Below are the code and all the weights of a small trained network. Each question names an input and a target symbol and asks about switching units off, where a switched-off unit gives its printed mean instead of its output.

import numpy as np


def w(rows, s, z=0):
    codes = np.array(rows[::2]) - 128.0
    scale = np.full(codes.shape[1], s)
    scale[-1] = z or s
    return codes * scale


def norm(h):
    return h / np.sqrt((h * h).mean(-1, keepdims=True) + 1e-5)


def softmax(a):
    e = np.exp(a - a.max(-1, keepdims=True))
    return e / e.sum(-1, keepdims=True)


def log_softmax(a):
    a = a - a.max(-1, keepdims=True)
    return a - np.log(np.exp(a).sum(-1, keepdims=True))


def net(x, mask):
    ids = ['Θαβγδεζηλμξπτψ'.index(c) for c in x.split()]
    T = len(ids)
    res = E[ids] + P[:T]
    u = 0
    for l in range(2):
        r = norm(res)
        for j in range(3):
            rows = slice(3 * j, 3 * j + 3)
            q, k, v = (r @ M[l][rows].T for M in (Q, K, V))
            z = softmax(np.where(np.tri(T) > 0, q @ k.T / 3**0.5, -1e9)) @ v
            o = O[l][rows]
            res = res + np.where(mask[u + j], z, o[:, -1]) @ o[:, :-1]
        u += 3
    return log_softmax(norm(res)[-1] @ U[:, :-1].T + U[:, -1])


Q, K, V, O = {}, {}, {}, {}
E = w([
[71,123,113,156,100,82,145,174,164,102,168],'Θ',
[118,148,112,136,138,49,69,163,150,118,153],'α',
[93,116,112,133,118,115,98,172,167,113,132],'β',
[104,117,172,175,116,71,110,152,164,117,160],'γ',
[105,140,111,130,136,67,113,111,113,152,203],'δ',
[152,136,165,135,132,74,131,221,176,194,207],'ε',
[63,187,139,90,4,134,48,129,95,184,162],'ζ',
[119,69,181,117,142,78,158,135,141,84,150],'η',
[129,141,112,200,102,85,119,165,104,156,163],'λ',
[84,60,111,129,119,97,131,159,122,174,142],'μ',
[142,110,114,109,71,46,183,191,132,94,137],'ξ',
[144,160,165,131,135,76,165,77,153,127,116],'π',
[88,136,91,64,154,114,154,186,110,127,120],'τ',
[78,169,148,158,190,103,121,138,135,156,100],'ψ',
],0.012)
P = w([
[186,67,113,82,146,235,38,71,77,147,17],'0',
[59,131,129,103,132,115,209,99,253,165,201],'1',
[82,117,146,123,121,72,212,150,199,180,176],'2',
[60,103,155,154,112,114,207,139,167,122,142],'3',
[58,110,142,175,127,102,173,161,155,125,88],'4',
[69,94,153,190,142,138,167,150,134,128,68],'5',
[87,68,151,220,167,109,137,186,158,144,70],'6',
[96,48,104,190,172,79,105,195,150,145,91],'7',
],0.0043)
Q[0] = w([
[148,155,134,114,53,179,151,124,138,77,125],'L0H0',
[255,127,102,56,166,222,131,81,57,50,64],'L0H0',
[162,102,140,137,165,151,95,150,111,128,152],'L0H0',
[84,117,161,160,132,17,122,169,170,163,127],'L0H1',
[76,176,173,150,112,96,141,136,173,173,158],'L0H1',
[132,75,185,119,87,141,106,165,85,172,117],'L0H1',
[221,129,127,69,176,212,139,72,154,115,85],'L0H2',
[114,108,180,191,48,127,105,172,115,145,185],'L0H2',
[157,150,137,89,105,162,156,123,94,99,104],'L0H2',
],0.0068)
K[0] = w([
[84,204,125,81,121,90,173,129,156,122,201],'L0H0',
[95,143,131,76,68,119,66,118,184,145,254],'L0H0',
[117,161,123,122,68,152,122,75,107,99,116],'L0H0',
[181,124,152,72,70,241,58,157,57,148,100],'L0H1',
[97,125,116,34,89,196,92,136,99,154,72],'L0H1',
[164,123,55,113,194,115,112,108,104,78,106],'L0H1',
[129,150,84,140,236,86,174,160,158,121,148],'L0H2',
[78,192,178,61,22,147,92,75,97,155,171],'L0H2',
[112,130,100,220,143,110,191,132,198,144,187],'L0H2',
],0.0063)
V[0] = w([
[190,89,67,94,44,142,165,111,145,111,125],'L0H0',
[138,156,114,160,65,147,60,187,132,157,130],'L0H0',
[183,142,171,155,94,122,80,55,112,77,102],'L0H0',
[193,102,206,61,158,116,123,147,175,150,156],'L0H1',
[149,117,120,104,159,156,115,73,131,99,72],'L0H1',
[46,121,98,119,131,91,141,109,148,3,146],'L0H1',
[167,32,150,142,202,157,103,134,157,73,125],'L0H2',
[171,222,134,83,134,142,75,146,156,71,140],'L0H2',
[82,177,156,103,77,167,121,129,164,178,88],'L0H2',
],0.0073)
O[0] = w([
[180,114,87,123,66,139,114,172,105,88,88,2],'L0H0',
[77,179,175,148,84,199,11,127,128,89,141,145],'L0H0',
[117,130,164,69,42,135,160,116,175,126,18,61],'L0H0',
[127,48,156,181,118,205,158,166,70,193,155,100],'L0H1',
[86,72,93,93,148,98,176,120,136,93,112,116],'L0H1',
[162,148,183,128,151,1,199,173,139,131,163,107],'L0H1',
[191,132,116,151,151,152,254,145,153,88,183,64],'L0H2',
[84,118,157,136,151,114,198,136,41,105,74,108],'L0H2',
[85,72,143,204,133,125,14,101,149,63,76,192],'L0H2',
],0.0065,0.0063)
Q[1] = w([
[233,87,87,118,173,175,170,154,67,112,91],'L1H0',
[124,168,142,225,139,43,158,208,254,219,210],'L1H0',
[95,125,125,90,99,117,118,93,105,117,78],'L1H0',
[219,191,88,98,60,222,162,124,45,72,78],'L1H1',
[89,136,138,154,105,44,68,158,185,133,145],'L1H1',
[85,104,96,158,151,43,111,198,187,147,169],'L1H1',
[127,153,107,211,171,104,146,189,164,200,227],'L1H2',
[50,107,132,169,149,46,57,156,150,212,139],'L1H2',
[133,119,95,94,116,155,83,116,92,136,53],'L1H2',
],0.0083)
K[1] = w([
[183,168,161,87,121,177,250,124,168,89,173],'L1H0',
[111,119,98,100,45,201,45,110,58,52,77],'L1H0',
[125,128,140,171,172,86,118,190,113,133,188],'L1H0',
[197,130,143,121,193,101,254,140,209,134,237],'L1H1',
[75,26,93,121,86,100,79,114,80,91,75],'L1H1',
[105,101,113,101,58,145,71,93,42,152,72],'L1H1',
[105,83,88,62,76,232,58,110,24,80,84],'L1H2',
[148,168,185,117,77,45,67,71,100,128,60],'L1H2',
[127,161,198,113,108,46,214,124,145,151,167],'L1H2',
],0.0065)
V[1] = w([
[197,119,103,165,59,169,145,166,199,80,157],'L1H0',
[199,187,128,100,130,67,112,107,140,156,167],'L1H0',
[132,82,111,115,96,161,123,18,157,204,128],'L1H0',
[128,107,167,149,100,132,163,167,47,182,157],'L1H1',
[147,163,200,71,16,139,148,100,151,209,127],'L1H1',
[63,157,255,126,133,156,106,123,141,77,109],'L1H1',
[123,76,179,127,172,126,127,57,184,131,116],'L1H2',
[119,81,98,54,65,114,119,148,68,90,73],'L1H2',
[101,203,119,86,120,112,119,137,56,188,92],'L1H2',
],0.0076)
O[1] = w([
[144,107,229,82,96,176,39,135,166,59,127,10],'L1H0',
[129,189,168,131,189,84,149,79,195,122,159,92],'L1H0',
[79,121,104,129,169,144,105,98,197,180,42,129],'L1H0',
[99,98,179,194,145,210,157,138,83,147,179,69],'L1H1',
[12,151,177,79,135,165,156,179,174,167,171,100],'L1H1',
[133,183,102,114,37,117,163,224,111,145,152,254],'L1H1',
[140,131,72,188,96,120,178,141,166,162,85,164],'L1H2',
[34,34,86,90,142,125,107,149,106,41,181,127],'L1H2',
[87,121,104,104,153,102,109,108,95,187,254,172],'L1H2',
],0.007,0.0064)
U = w([
[163,48,167,149,183,151,225,128,183,124,138,215],'Θ',
[94,137,76,138,146,150,127,107,140,62,132,61],'α',
[191,80,85,136,187,174,71,95,254,88,125,168],'β',
[169,53,61,170,218,106,140,56,66,50,157,61],'γ',
[194,207,187,147,141,53,108,111,158,102,181,171],'δ',
[133,170,180,164,68,177,168,206,197,149,85,73],'ε',
[74,192,127,46,60,138,53,126,191,115,126,101],'ζ',
[57,10,132,84,118,103,188,125,162,106,51,167],'η',
[146,101,173,199,130,226,96,123,80,172,127,251],'λ',
[85,32,192,72,170,135,64,105,112,70,189,195],'μ',
[184,87,95,138,58,92,100,186,115,21,83,107],'ξ',
[188,166,50,145,91,76,196,103,159,196,37,75],'π',
[102,138,59,110,112,116,170,197,47,133,215,132],'τ',
[26,139,119,114,242,86,138,69,168,182,161,33],'ψ',
],0.0071,0.0019)

Each question gives the input, a string of symbols that net reads in full, and the target symbol t.
The units are the heads (3 rows each of Q, K, V and O). Each row of codes is followed by its name. A weight is (code - 128) times the scale printed after its matrix; where a second scale follows, it is the last column's (O and U).
mask holds one flag per head, layer by layer. A switched-off head (its flag False) gives its mean, the last column of its rows in O, instead of its output. The means were averaged over made-up inputs and are rounded, as every weight is.
A unit's drop is (log p(t) with every unit on - log p(t) with that unit switched off) / (log p(t) with every unit on - log p(t) with every unit switched off).
The circuit of an input: a set's keep is (log p(t) with only the set's units on - log p(t) with every unit switched off) / (log p(t) with every unit on - log p(t) with every unit switched off). Starting from all 6 units, units are removed one at a time, each time the one whose removal leaves the highest keep (on an exact tie, the one counted first), for as long as the keep stays at least 0.8.
units of the circuit, in order: the units of the circuit, biggest drop first
most important unit: the unit with the biggest drop
which heads matter: for each layer, one digit per head in row order, 1 if its drop is at least 0.15 and else 0, layers parted by /
input Θ α ξ Θ δ, target δ: which heads matter => 010 / 000
input ξ λ α Θ, target μ: units of the circuit, in order => [L0H0; L1H1; L1H2; L0H2]
input Θ π γ α λ α μ ξ, target δ: which heads matter => 010 / 100
input Θ Θ η, target δ: units of the circuit, in order => [L0H1; L1H0]
input η ε ε, target Θ: which heads matter => 001 / 010
input α ζ α Θ, target ζ: most important unit => L0H0
input η ε ξ, target Θ: which heads matter => 001 / 010
input π π δ, target η: units of the circuit, in order => [L0H0; L0H1]
input α ξ α μ μ β α, target τ: which heads matter => 101 / 000
input α ψ δ ε ψ τ α α, target τ: units of the circuit, in order => [L0H2; L0H0; L1H1]
input ψ α ψ τ γ Θ, target π: units of the circuit, in order => [L1H2; L1H1]
input ε μ β ψ, target λ: which heads matter => 010 / 000
input λ η α α π α ξ δ, target ζ: units of the circuit, in order => [L0H0; L0H1]
input ψ ψ Θ ε δ ψ, target π: most important unit => L1H2
input μ ξ α δ, target β: which heads matter => 001 / 000
input δ π β Θ, target ψ: which heads matter => 001 / 110
input τ Θ τ τ α ψ Θ, target γ: units of the circuit, in order => [L1H1; L0H0]
input ξ γ ε ψ Θ δ τ, target μ: units of the circuit, in order => [L0H0; L1H0; L1H1]
input Θ α α Θ τ α, target δ: units of the circuit, in order => [L0H1; L1H0]
input α Θ ξ δ δ Θ β, target τ: most important unit => L0H0
input γ η Θ, target ε: which heads matter => 101 / 001
input δ α Θ β, target ψ: units of the circuit, in order => [L0H2; L1H1]
input Θ Θ Θ Θ, target δ: which heads matter => 010 / 000
input λ α β, target ζ: which heads matter => 100 / 000
input ψ η η α, target π: which heads matter => 000 / 001
input Θ π μ η Θ ψ ξ α, target δ: which heads matter => 010 / 100
input η τ α δ, target Θ: most important unit => L0H2
